Each row is followed by its class.
15 -17 -16 33 -1 -18 28 1 46 4 -8 25 0 -10 0 -19 -12 7 -4 -11 -6 57 -23 -15 -32 -6 27 -51 18 -5 18 -17 -9 1 -9 -14 -25 17 19 0 -23 -12
W
-3 -71 -25 -19 -12 1 27 31 14 -17 -6 74 8 -17 -41 13 23 14 -17 39 -14 4 -30 -18 -30 10 49 -60 -28 -7 9 7 -25 17 -69 -18 -5 -1 32 3 -38 23
B
-2 -91 -23 -6 -13 -3 30 54 23 -25 -6 57 -7 -1 -47 14 7 7 -9 33 -9 11 -60 6 -29 15 46 -72 -43 -17 20 2 0 33 -35 -23 -20 -7 31 14 -36 26
S
-17 21 11 7 31 5 1 5 3 -24 28 1 18 -14 2 17 -8 -10 26 10 19 7 21 -8 -14 -7 -43 35 -5 10 -20 22 21 -4 3 -1 10 24 -31 -3 28 -11
J
-32 -11 27 -10 5 16 -6 45 -4 -24 5 27 -18 -11 -11 -28 14 9 18 35 7 -16 -28 49 9 0 -19 13 -35 5 -29 -8 49 23 -14 3 6 -10 3 1 5 35
S
-20 30 5 14 6 12 6 -9 24 -4 -18 40 21 26 -15 -45 7 19 -6 34 0 38 -17 11 -49 -16 -12 -22 28 9 14 -30 4 26 -3 35 6 -21 -14 -10 -20 -2
S
17 -14 -34 19 -14 -20 10 39 20 30 -36 20 -30 10 3 17 16 20 -17 -15 -25 -41 -41 21 14 -9 66 -44 -41 -5 26 -15 15 1 6 -22 -38 -21 50 -14 -72 18
J
10 37 -11 9 -12 -2 -5 12 -16 39 -30 -25 -18 -3 46 -32 35 3 -33 -44 -26 -62 -12 -3 49 3 17 51 -16 7 -8 19 52 -25 19 0 -3 14 1 -13 -22 -16
Q
16 -15 -12 -2 -30 -4 -17 27 -15 25 -4 -36 -36 20 30 26 15 10 -8 -39 -10 -82 -1 10 66 4 48 18 -27 2 -21 16 6 -25 7 -14 -20 -6 42 9 -29 28
B
8 17 0 -5 24 8 5 -15 8 -14 47 -25 13 9 -6 8 -6 -16 1 9 31 6 19 -25 1 4 -63 11 -2 12 -14 22 -3 -2 -24 -7 28 -16 -14 19 10 -3
U
12 -67 -18 -1 -13 -7 6 17 9 7 0 7 -16 -9 7 15 3 12 -3 -4 -17 -15 -34 5 22 4 39 -30 -13 -15 10 -24 -2 -5 -21 -26 -15 8 28 9 -21 21
W
29 -6 -35 9 20 -2 7 -20 31 4 38 -40 8 23 -7 14 -5 -16 -28 -12 18 -12 7 -40 2 10 -25 -22 -10 16 2 28 -24 -16 -12 -19 24 -32 11 20 -26 -7
U
-20 -14 9 -2 -11 16 1 17 -3 12 -30 33 -7 -3 -3 -36 6 14 9 31 -14 5 -21 15 -7 -12 9 2 19 0 10 -48 22 16 -22 16 -4 -13 1 -19 -17 13
N
10 44 10 25 8 2 -20 -23 16 14 28 -55 9 35 33 -20 -4 -4 -21 -35 15 4 1 -18 28 -5 -27 11 7 19 -7 28 4 -9 30 11 27 5 -11 8 -2 -20
Q
-2 0 -9 -13 24 14 -5 -43 0 -13 44 -15 22 -16 4 12 -13 -15 6 11 17 11 23 -44 -18 12 -57 1 35 12 -16 8 -7 -19 -13 -1 28 4 -39 20 28 -15
W
-8 -1 -7 -17 -17 1 2 2 -16 11 -15 -23 -20 -9 15 1 -5 -2 16 -7 -7 -58 1 30 22 3 0 13 -1 -2 -12 -2 36 -3 -12 3 -3 4 5 -6 -6 16
R
0 20 -32 9 9 -14 8 19 -2 25 -32 15 -7 -11 18 3 18 -2 -27 -4 -26 -47 -16 5 14 -2 32 19 -34 3 8 11 32 -16 1 -7 -17 7 9 -22 -37 -3
J
-20 24 35 30 -34 -4 -4 -1 3 30 -46 15 1 -4 11 -50 1 17 21 -7 -11 69 -4 33 -12 -30 -7 14 35 8 -15 -24 32 17 25 31 -11 40 -7 -17 22 -31
N
34 -43 -20 9 -31 -3 -15 37 -10 10 -2 -53 -39 3 19 37 3 -1 -10 -53 -2 -76 -6 1 79 26 46 -20 -37 -10 -22 46 16 6 32 -42 -30 12 41 25 -25 9
K
-3 20 -7 3 19 17 3 -10 3 -23 13 -21 23 -7 10 -6 -7 -6 -3 0 14 -11 42 -44 2 3 -28 38 23 5 -15 28 3 6 -2 3 15 16 -29 3 4 -22
K
-4 -2 -15 7 2 1 2 -30 36 17 -12 9 20 1 -10 -32 -3 5 -23 20 4 40 -4 -27 -29 -17 -1 -25 12 13 8 -19 -15 7 -29 12 24 -23 2 -10 -26 -12
N
9 1 -54 -1 8 -6 7 -9 12 4 -31 12 13 1 8 -6 7 -11 -59 12 -22 -16 1 -53 -9 15 14 -8 -1 3 29 10 -12 -23 -25 -21 -2 -32 -2 -11 -39 0
G
28 -42 -41 24 -17 -21 22 30 25 22 -34 17 -11 9 14 9 7 5 -30 -29 -21 20 -33 -6 -3 19 63 -52 -33 -5 22 3 -2 10 -4 -22 -31 26 39 3 -53 -7
M
-4 -67 35 14 -50 -14 11 40 -5 2 -23 38 -18 4 -11 -7 24 38 23 3 -17 27 -40 71 25 -12 43 -40 -20 -24 2 -21 19 33 -4 -6 -32 42 36 -3 11 9
H
6 -38 1 37 -36 -22 30 61 11 20 -58 56 -21 -5 13 -12 16 22 4 -19 -30 62 -42 50 -4 6 68 -43 -32 -12 13 -15 33 40 2 -10 -49 60 46 -11 -28 1
M
45 -24 -46 -3 27 4 23 -43 40 -10 47 -4 30 27 -38 31 -16 -15 -30 21 25 15 -7 -75 -36 11 -22 -79 15 -3 33 5 -65 0 -38 -25 19 -47 5 26 -48 -2
U
7 -48 -7 31 -42 -15 10 87 20 9 -42 4 -53 8 9 -11 17 22 13 -46 -24 -29 -47 51 30 -4 68 -1 -54 -7 -12 0 52 2 35 -28 -52 7 56 2 -44 16
S
20 -74 5 15 -37 -5 10 89 5 -17 3 -14 -48 -9 3 28 2 5 29 -40 2 -36 -29 24 59 18 53 -28 -43 -22 -25 37 30 23 23 -50 -56 35 45 17 -14 22
K
-15 34 9 -18 -3 14 -20 -15 -28 11 9 -19 7 15 24 9 9 4 -2 0 3 -34 44 -7 22 -5 -21 53 19 13 -26 6 -2 -16 -6 23 22 5 -13 1 10 5
B
0 17 20 -15 4 16 -15 -11 -28 -15 48 -57 4 15 13 41 -19 -19 10 -2 32 -18 47 -23 39 17 -40 18 22 -12 -25 29 0 16 24 -2 13 19 -26 24 32 3
K
-25 20 10 -15 24 32 -2 10 -20 -38 16 -5 14 -25 9 -12 3 -9 15 20 15 -38 42 -20 18 10 -53 72 9 7 -34 30 28 8 -16 6 23 18 -43 2 27 -5
K
-12 7 17 -1 -10 11 -4 11 -15 -6 -17 7 -6 -23 2 -9 6 9 3 3 -1 -4 19 27 26 -1 -12 5 15 2 -24 26 29 31 10 6 -7 31 -8 0 17 -9
K
-6 -21 28 -14 -10 11 1 52 -27 -22 12 -5 -38 -29 -5 9 15 0 45 -1 8 -28 -4 53 39 4 -40 35 -25 -2 -44 12 60 6 -4 -22 -14 21 7 19 39 16
U
23 -35 -19 17 17 -13 6 23 27 -19 43 -16 3 6 -6 59 -21 -13 18 -16 29 5 -5 -31 -8 12 0 -31 -40 -1 -5 40 -12 -7 2 -42 -12 12 9 19 -11 -4
J
25 9 -64 -10 24 -1 25 -82 55 10 -3 4 38 -7 -21 -11 -15 -5 -38 31 8 12 6 -46 -66 -7 6 -86 33 12 27 -9 -32 9 -65 4 27 -52 15 -13 -75 -14
R
13 30 -27 -14 29 14 -16 -75 -5 -9 74 -55 39 34 -2 16 -6 -18 -26 6 34 -45 48 -102 -9 12 -71 23 25 17 13 22 -52 -43 -15 10 52 -50 -52 23 2 -22
H
-21 17 -17 -46 32 23 -6 -39 -14 -36 9 15 31 -18 -23 18 -2 -16 -32 61 3 -32 43 -49 -14 10 -59 23 31 2 17 -8 -19 -13 -45 -1 37 -50 -46 4 9 21
G
14 -16 -4 -4 -2 8 -27 -10 -12 -7 50 -48 -3 15 16 39 -8 -10 10 -33 29 -26 22 -32 27 20 -20 8 -16 18 -44 57 -21 -23 9 -18 14 8 2 30 17 -3
B
-11 16 -2 -22 11 17 -29 16 -53 0 44 -53 -5 0 44 13 15 -24 2 -23 9 -95 29 -33 55 25 -26 101 -32 18 -57 45 27 -45 -5 -6 25 12 -18 7 18 11
B
1 -15 -20 -44 33 23 -2 -40 -6 -24 18 7 23 -11 -13 44 1 -5 -10 36 11 -26 22 -49 -2 16 -32 8 -3 -7 3 -14 -18 2 -48 -5 40 -22 -27 18 -7 23
M
-8 -1 -8 7 -5 6 -20 4 -3 12 -14 -26 2 26 20 -10 6 11 -11 -13 -9 -40 5 9 17 -6 5 48 -4 13 -8 -6 18 -13 17 14 14 -7 -5 1 -14 -2
S
-4 -17 -13 -1 13 18 -2 1 17 -13 17 11 8 27 -16 -3 -1 4 -9 24 7 -10 -23 -17 -14 5 -8 -20 -5 9 7 -5 -4 6 -7 2 14 -34 -7 11 -26 18
S
-14 34 -5 13 24 12 0 -3 15 -15 4 -13 15 11 13 -36 -2 -3 -1 -4 11 -11 20 -28 -21 -6 -35 61 16 26 -14 6 23 -16 8 21 19 -5 -31 0 5 -16
S
-20 -9 33 -4 -30 5 10 30 -14 -2 -34 34 -15 -10 -9 -7 10 23 11 22 -14 10 -4 54 27 -9 19 -17 11 -24 -5 -12 33 55 2 5 -20 35 11 -10 2 18
K
-8 14 0 -5 10 10 -2 -12 -9 -4 19 12 27 5 8 -6 5 -6 -11 13 9 11 11 -30 -17 9 -11 11 9 11 -17 22 -15 -5 -26 10 16 21 -16 -1 6 -11
B
-30 -14 29 -10 -29 11 -14 42 -33 18 -46 18 -40 -42 7 -38 22 15 27 6 -26 -28 -15 63 38 -13 6 49 -8 2 -34 -29 74 2 8 5 -13 18 7 -16 17 11
N
20 -30 6 12 2 -9 28 25 2 -14 46 -2 5 7 -16 25 -14 -26 18 -2 24 53 -12 -15 -13 20 -24 -35 -12 -14 -8 26 -2 15 -6 -29 -10 34 4 21 15 -8
U
-4 12 32 42 -32 -16 37 32 34 17 -41 60 -11 2 -14 -53 18 30 9 9 -15 96 -42 78 -26 -29 15 -51 8 -4 13 -25 28 49 -1 12 -35 38 37 -17 -9 -10
U
11 38 -41 -4 7 8 -12 -19 -10 33 -3 -64 -18 11 40 -16 1 -11 -12 -43 -5 -104 5 -18 36 13 2 37 -2 28 -7 5 21 -40 -2 9 9 -36 1 -9 -35 5
R
13 -41 -14 -1 -12 -13 15 9 12 16 1 8 -23 -8 0 17 -5 2 -9 2 -14 -4 -31 1 12 8 36 -52 -5 -26 16 -30 -5 3 -9 -24 -22 0 27 5 -27 27
W
-17 54 22 7 10 2 32 4 -12 4 -17 31 18 -13 1 -33 11 -4 9 18 -6 60 18 14 -25 -14 -44 37 32 4 -4 -10 37 16 -13 29 -4 44 -26 -13 28 -28
U
-11 -3 11 4 -23 -7 12 35 -27 19 -36 29 -22 -20 13 -38 39 21 0 2 -27 -29 -18 37 24 -4 23 24 -18 -8 0 -16 52 4 -14 8 -26 22 13 -24 -3 0
H
-1 -48 -2 1 23 3 8 -1 30 -67 55 1 34 5 -32 40 -41 -28 10 27 41 72 14 -67 -48 24 -52 -46 11 -7 8 37 -44 5 -22 -38 10 1 -32 29 31 2
G
-7 2 12 -17 5 4 7 -14 -10 2 33 0 -4 -13 5 18 -7 -7 11 16 5 19 7 0 6 4 -30 -9 22 -13 -6 -17 5 2 -4 -2 2 14 -16 8 20 17
W
-9 51 8 12 8 11 -25 -55 -5 28 -6 -44 19 2 23 -24 -15 -9 -4 -16 11 20 42 -35 -8 -13 -40 54 48 23 -12 -7 4 -19 20 32 28 1 -40 -8 22 -40
N
-21 30 28 7 2 3 10 -35 -2 -3 -10 38 27 13 -12 -51 12 25 3 40 0 45 -9 8 -31 -24 -32 -14 39 0 16 -34 7 21 -17 41 11 9 -24 -17 14 -14
H
25 -37 -22 -6 3 5 4 -3 3 -6 21 -28 2 14 -6 39 0 -6 -4 -7 8 -30 9 -21 21 8 -9 9 -14 -5 0 11 -21 -13 -24 -24 13 -12 9 25 -5 3
U
-12 35 6 8 -15 13 -9 -4 -14 19 -54 2 -8 -20 19 -33 17 20 -11 -4 -22 -26 19 33 28 -11 0 25 26 9 -14 8 43 21 19 21 -10 25 -4 -17 -6 -18
K
14 43 5 17 -21 -10 10 -10 -2 32 -7 -36 -9 28 18 1 5 0 -5 -30 -4 18 21 14 12 -13 -16 15 27 -3 -1 -1 13 -3 34 11 -11 18 4 3 7 -20
U
-21 52 7 0 27 13 1 -21 -7 -2 13 -16 14 -27 33 -30 -1 -10 10 -4 -1 -2 34 -29 -4 -7 -54 78 40 17 -22 -14 37 -27 -4 18 18 19 -45 -8 29 -19
W
14 -37 -10 12 -19 -9 14 26 9 -1 19 -11 -25 11 -1 3 -20 -5 30 -17 14 -6 -44 19 2 21 17 -68 -25 -1 0 11 8 15 -7 -19 -24 13 33 11 -20 21
R
12 -49 -8 -2 7 11 0 -9 18 -23 21 14 10 -7 -16 35 -8 -1 4 8 14 38 -1 -7 -9 22 -14 -48 -12 7 -7 17 -17 18 -13 -22 13 16 2 29 1 -1
M
17 37 -16 42 -31 -22 -5 7 15 36 -49 -16 -18 27 32 -27 3 11 -38 -39 -26 -6 -10 4 18 -8 35 -14 14 10 32 -10 13 -13 38 -9 -36 -17 31 -15 -48 1
G
8 -30 -10 7 12 -4 7 42 14 -23 28 -4 -9 -19 -7 44 -3 -9 20 -11 12 -25 -7 -10 8 8 1 -2 -44 3 -14 29 17 -6 -2 -36 -16 15 10 11 -5 6
J
-27 40 26 -11 12 11 4 -50 -12 -10 26 -12 32 1 2 -10 -28 -11 29 23 27 37 34 0 -36 -2 -67 10 49 7 -8 0 4 18 -17 35 32 27 -48 -5 45 -12
R
5 -21 -4 9 -19 -5 6 17 13 5 2 33 -3 22 -6 -6 9 19 -1 9 1 19 -22 5 -16 -4 32 -56 -2 1 3 -1 -22 15 -20 -2 -17 -2 33 -1 -37 15
B
37 -14 -49 10 2 -13 12 13 2 25 13 -50 -12 18 17 20 5 -25 -31 -45 -4 -40 -4 -42 26 23 7 7 -30 2 -4 35 1 -33 10 -31 -4 -3 14 14 -30 -16
U
-15 -58 37 -2 -35 -3 3 34 -21 -14 0 31 -9 -6 -12 -7 25 30 26 18 -10 5 -18 59 21 -9 7 -6 -14 -18 -6 -12 21 23 -15 -2 -14 38 10 0 27 9
H
5 -24 18 4 -18 -7 5 32 -5 -1 -10 3 -19 6 12 32 -2 10 22 -16 0 18 -4 36 24 9 17 -18 -17 -16 -6 -16 19 27 13 -10 -22 35 20 13 1 21
M
-5 6 7 -6 8 10 17 -28 6 -12 -4 23 34 1 -21 -5 3 5 0 36 -2 40 17 0 -27 -22 -37 15 37 -4 9 -22 -8 12 -31 16 22 14 -20 1 11 -19
U
12 -20 4 -6 10 11 -19 31 -25 -18 63 -62 -13 25 16 44 -20 -20 16 -26 38 -53 15 -29 57 38 -18 -3 -20 -5 -26 46 -2 8 22 -30 1 3 -7 29 4 20
K
16 -36 15 31 -5 -26 6 35 31 -8 39 5 -15 4 -15 39 -16 -2 21 -6 26 39 -43 30 5 5 16 -82 -57 -6 -7 35 4 28 16 -40 -24 27 40 12 -10 17
J
-24 82 33 -5 -3 18 -16 -19 -42 11 -4 -40 4 -2 37 -13 1 -3 7 -8 5 -21 60 6 37 -9 -49 79 49 3 -28 11 40 11 37 37 7 34 -44 -9 38 -19
K
-1 -28 10 25 -38 -8 9 8 26 26 -58 45 -9 -12 -17 -35 2 26 4 5 -19 74 -35 36 -23 -24 38 -60 19 -3 9 -37 10 31 0 9 -29 20 29 -12 -16 -17
N
-1 -10 -26 -10 20 14 9 -1 7 -23 20 -22 1 -19 7 -7 -10 -15 17 -6 12 -56 1 -22 0 16 -18 25 -13 21 -19 27 17 -20 -39 -9 14 -8 -11 4 -3 4
R
7 -23 -26 15 1 -10 22 -9 49 -26 -24 48 27 -14 -31 -5 -6 4 -37 25 -8 62 0 -40 -49 -6 7 -52 15 1 37 4 -30 8 -36 -26 -3 -18 6 -1 -29 -7
G
-13 34 -31 -20 12 19 -11 -25 1 16 -22 -10 8 18 8 -18 21 8 -39 15 -18 -72 23 -17 3 -10 -11 51 22 15 4 -17 11 -24 -2 27 28 -56 -25 -11 -33 5
S
-27 -5 19 1 -33 -1 10 49 -23 30 -62 36 -24 -30 18 -47 23 11 10 6 -33 15 -28 45 15 -11 33 39 -7 -8 -12 -38 69 13 -6 12 -29 40 11 -30 3 -3
N
17 -4 -13 18 -12 -5 -1 13 15 9 -1 -35 -16 10 12 4 0 2 -20 -28 5 -31 3 -4 43 6 31 -19 -16 1 -10 33 6 15 14 -17 -9 -2 29 7 -31 3
K
-1 -21 59 25 -41 -25 4 26 -15 -2 20 -6 -12 23 -3 3 -3 15 38 -18 14 74 -13 48 11 -4 4 -48 3 -28 -17 -11 19 36 38 -4 -30 63 14 14 43 -9
H
2 31 -27 3 -6 1 1 -9 -6 26 -8 -39 -14 7 29 -26 1 -4 -1 -28 -9 -65 -4 3 14 3 2 17 7 20 -2 -2 25 -21 0 16 -3 -8 5 -12 -27 3
R
13 -24 5 14 10 7 0 -35 18 -19 39 2 35 20 -11 39 -30 -8 14 -1 33 114 9 -44 -42 20 -41 -70 19 4 0 12 -38 34 4 -7 19 37 -21 34 20 -25
M
-31 -8 18 -42 31 34 2 5 -31 -34 28 37 -3 -35 -2 -7 9 4 40 58 6 -33 -9 4 2 11 -56 24 8 -9 -18 -44 36 10 -48 1 16 -12 -32 2 24 48
W
17 -11 -6 14 -19 1 -16 -11 14 19 -20 -22 8 23 22 -8 17 23 -28 -25 -18 -20 -5 4 28 -14 26 3 14 2 11 3 -1 -8 10 1 9 14 5 3 -18 -17
Q
0 38 36 3 -17 0 -1 24 -32 10 6 -39 -24 9 25 6 4 -7 30 -25 6 -13 23 38 46 -6 -38 56 13 -5 -31 -5 49 0 28 7 -12 32 -2 11 41 1
U
